[ 83.2   9.3  49.6  43.5 -43.5  42.8   2.4  47.6   1.9  -1.2 -18.2 -20.3
   5.5  12.7 -31.6]  K
[-28.1 -12.9  -2.5  -3.7  36.2  -6.3  12.7  -2.1  12.9  15.2  17.0  18.3
  13.3  11.6  22.4]  Y
[26.4 21.0 20.5 17.4  0.2 16.7  5.6 19.4  5.5  4.3 -2.5 -3.0  7.0  9.9
 -5.3]  E
[ 1.5 34.8  0.5  1.0 12.4 -3.0 -8.0  0.6 -8.6 -8.4 -8.6 -8.2 -9.1 -8.3
 -6.4]  S
[ 14.4  28.4   5.4   5.3  -3.2   4.1  -6.1   5.0  -6.4  -7.3  -9.5  -9.8
  -6.5  -5.0 -10.3]  F
[-29.8 -14.4 -14.7 -13.0  18.1 -14.8  -0.1 -13.7  -0.2   1.8   7.1   8.1
  -1.1  -3.6  11.8]  M
shift +1: [-8.4 -8.6 -8.2] | [-8.3 -8.5 -8.1]
shift +1: [-7.3 -9.5 -9.8 -6.5] | [-7.2 -9.4 -9.7 -6.4]
perm: [-5.3 -3.0 -2.5  0.2  4.3  5.5  5.6  7.0  9.9 16.7 17.4 19.4 20.5 21.0
 26.4] | E

[-49.8 -19.0  28.3   2.7   0.0   1.3  57.8 -15.8 -59.2   6.1  18.3  -7.8
  -4.6   1.5 -16.7  -9.8  -8.5  12.1 -42.4 -17.2   8.4  47.8  -5.5  -5.8
   6.4 -23.9 -33.1 -15.1 -14.3 -30.7  -9.5] : T
[-19.0  12.1 -42.4 -23.9  -5.5   2.7 -59.2  18.3  -9.5   6.4  -4.6  57.8
  -9.8  47.8 -17.2 -15.8   0.0   1.3 -14.3 -30.7   6.1   1.5  -7.8   8.4
 -16.7 -15.1  28.3  -8.5  -5.7 -49.8 -33.1] : D
[ 13.9 -70.4 -13.1  -9.9 -25.0 -14.0 -18.0 -31.9  11.3 -14.3   7.5   6.2
 -12.5 -38.2 -15.4   5.9  37.6  14.7  51.6  -3.8 -60.1  -3.9  21.9   2.3
  -9.6   9.4 -13.9 -10.0   1.1 -16.2  -1.0] : P
perm: [-23.9 -33.1 -15.1 -14.3 -30.7  -9.5 -49.8 -19.0  28.3   2.7   0.0   1.3
  57.8 -15.8 -59.2   6.1  18.3  -7.8  -4.6   1.5 -16.7  -9.8  -8.5  12.1
 -42.4 -17.2   8.4  47.8  -5.5  -5.8   6.4] | T
perm: [-60.1   7.5   5.9 -18.0  -9.6 -12.5  13.9   2.3   1.1 -14.3 -10.0  -9.9
   6.2 -70.4 -16.2 -13.1  -1.0  -3.8  11.3 -31.9 -15.4  -3.9  37.6  21.9
 -13.9  51.6 -38.2 -14.0  14.7 -25.0   9.4] | P
perm: [ -1.0 -16.2   1.1 -10.0 -13.9   9.4  -9.6   2.3  21.9  -3.9 -60.1  -3.8
  51.6  14.7  37.6   5.9 -15.4 -38.2 -12.5   6.2   7.5 -14.3  11.3 -31.9
 -18.0 -14.0 -25.0  -9.9 -13.1 -70.4  13.9] | P
perm: [ 57.8   2.7  28.3 -33.1 -15.1  -7.8   6.1 -16.7  -5.8  -4.6   1.5   1.3
 -14.3 -23.9   0.0 -17.2 -30.7 -15.8  -5.5 -49.8   6.4  47.8  -9.8  12.1
  -8.5 -42.4 -19.0 -59.2  18.3   8.4  -9.5] | T
shift -1: [-7.8] | [-7.9]
perm: [-59.2 -49.8 -42.4 -33.1 -30.7 -23.9 -19.0 -17.2 -16.7 -15.8 -15.1 -14.3
  -9.8  -9.5  -8.5  -7.8  -5.7  -5.5  -4.6   0.0   1.3   1.5   2.7   6.1
   6.4   8.4  12.1  18.3  28.3  47.8  57.8] | D

[ 37.8 -36.5  59.1  16.1 -10.4  -7.1 -41.4  12.4  44.2  34.5 -22.4  -5.4
  -9.7] -> A
[-16.5 -18.0  15.7  -8.0 -66.0 -11.1 -71.2  20.9  18.9  26.6 -43.1   3.0
 -29.4] -> H
[ -5.3  32.5   0.7  19.0  62.1   3.2  63.6  21.6  31.1 -56.8  58.1  27.8
 -12.8] -> R
[-28.6  46.8 -33.4   4.5  50.2   6.2  69.3  12.3   0.9 -64.8  56.8  25.3
  -7.9] -> U
[ 34.0 -35.1  58.6  16.0 -13.1  -7.3 -43.9  15.5  47.0  32.3 -23.5  -3.0
 -13.4] -> J
[-57.7  42.4 -89.0 -32.9 -14.4   8.8  32.8 -24.0 -76.9 -29.0   9.6  -1.1
  16.2] -> B
[-30.4  47.7 -35.9   3.8  49.0   6.0  69.1  11.8  -1.3 -64.9  56.3  25.7
  -7.0] -> Q
[ 24.5 -29.7  59.4  17.4 -18.4 -10.0 -47.7  27.2  58.4  23.9 -21.0   5.2
 -25.9] -> C
perm: [ -9.7  -5.4 -22.4  34.5  44.2  12.4 -41.4  -7.1 -10.4  16.1  59.1 -36.5
  37.8] | A
shift +1: [ 37.8 -36.5  59.1] | [ 37.9 -36.4  59.2]

[  1.2  -0.2 -10.0 -26.9 -12.9 -32.6 -15.8 -12.0   0.0] = L
[-5.7 15.7 16.2 21.7  6.3 39.9 12.8 47.8  9.0] = W
[16.2 12.8 47.8  6.4  9.0 21.7 -5.7 39.9 15.7] = N
[ 17.8  82.0 -33.9  64.2  46.5  57.2 -21.0  47.6 -22.2] = Z
[  0.0  -0.2 -15.8 -12.0   1.2 -26.9 -12.9 -32.6  -9.9] = G
shift -1: [-32.6] | [-32.7]
perm: [ -9.9 -32.6 -12.9 -26.9   1.2 -12.0 -15.8  -0.2   0.0] | G
perm: [ 9.0 -5.7 15.7 16.2 21.7  6.3 39.9 12.8 47.8] | W
perm: [-26.9  -0.2   0.0  -9.9 -12.0 -12.9 -15.8 -32.6   1.2] | G
shift -1: [15.7] | [15.6]
shift -1: [ 6.4  9.0 21.7] | [ 6.3  8.9 21.6]
shift -1: [-5.7] | [-5.8]

[ -9.3   1.8  41.7 -40.6 -36.6  34.1  -9.0  -8.4 -21.5]  roso
[  9.9  -1.1 -54.6  40.8 -21.6 -46.6 -32.0  15.5  -6.1]  virof
[ 27.7   1.8 -30.6  -3.1  -7.5 -24.1 -32.7 -27.7   8.1]  ved
[  5.3   3.3 -28.1  -2.9  45.5 -20.7  29.9   6.2  25.9]  Sidi
[ 13.0   2.6   2.6 -24.0 -21.4   4.3 -23.8 -20.8  -4.5]  Tup
[-44.0  -5.4 -27.6  42.6 -39.8 -26.3  17.3  76.4 -34.7]  lisok
shift +1: [-21.6] | [-21.5]
shift +1: [41.7] | [41.8]
shift -1: [ 9.9 -1.1] | [ 9.8 -1.2]

[-3.3 -8.1 24.4 18.8 11.7  2.7  4.4]  bot
[  5.5  -8.0   8.5   3.8  -5.0 -17.0   4.9]  dus
[ 76.1  -6.7 -61.3  11.7  26.9 -20.6  28.5]  geb
[  5.2  -6.0   8.2   3.9   0.0 -12.7   5.9]  doz
[ -5.0   5.4 -17.0   4.9  -8.0   8.5   3.8]  zod
[ 1.7 -2.2  1.6  1.5 -0.6 -6.0  1.9]  buzi
[ 43.3 -11.8 -15.4  23.5  24.2 -11.7  22.4]  Met
perm: [  4.9 -17.0  -5.0   3.8   8.5  -8.0   5.5] | dus
shift -1: [-0.6] | [-0.7]
shift -1: [8.5 3.8] | [8.4 3.7]
shift -1: [ 5.5 -8.0] | [ 5.4 -8.1]
shift +1: [ 5.5 -8.0  8.5  3.8] | [ 5.6 -7.9  8.6  3.9]
shift -1: [-11.8] | [-11.9]

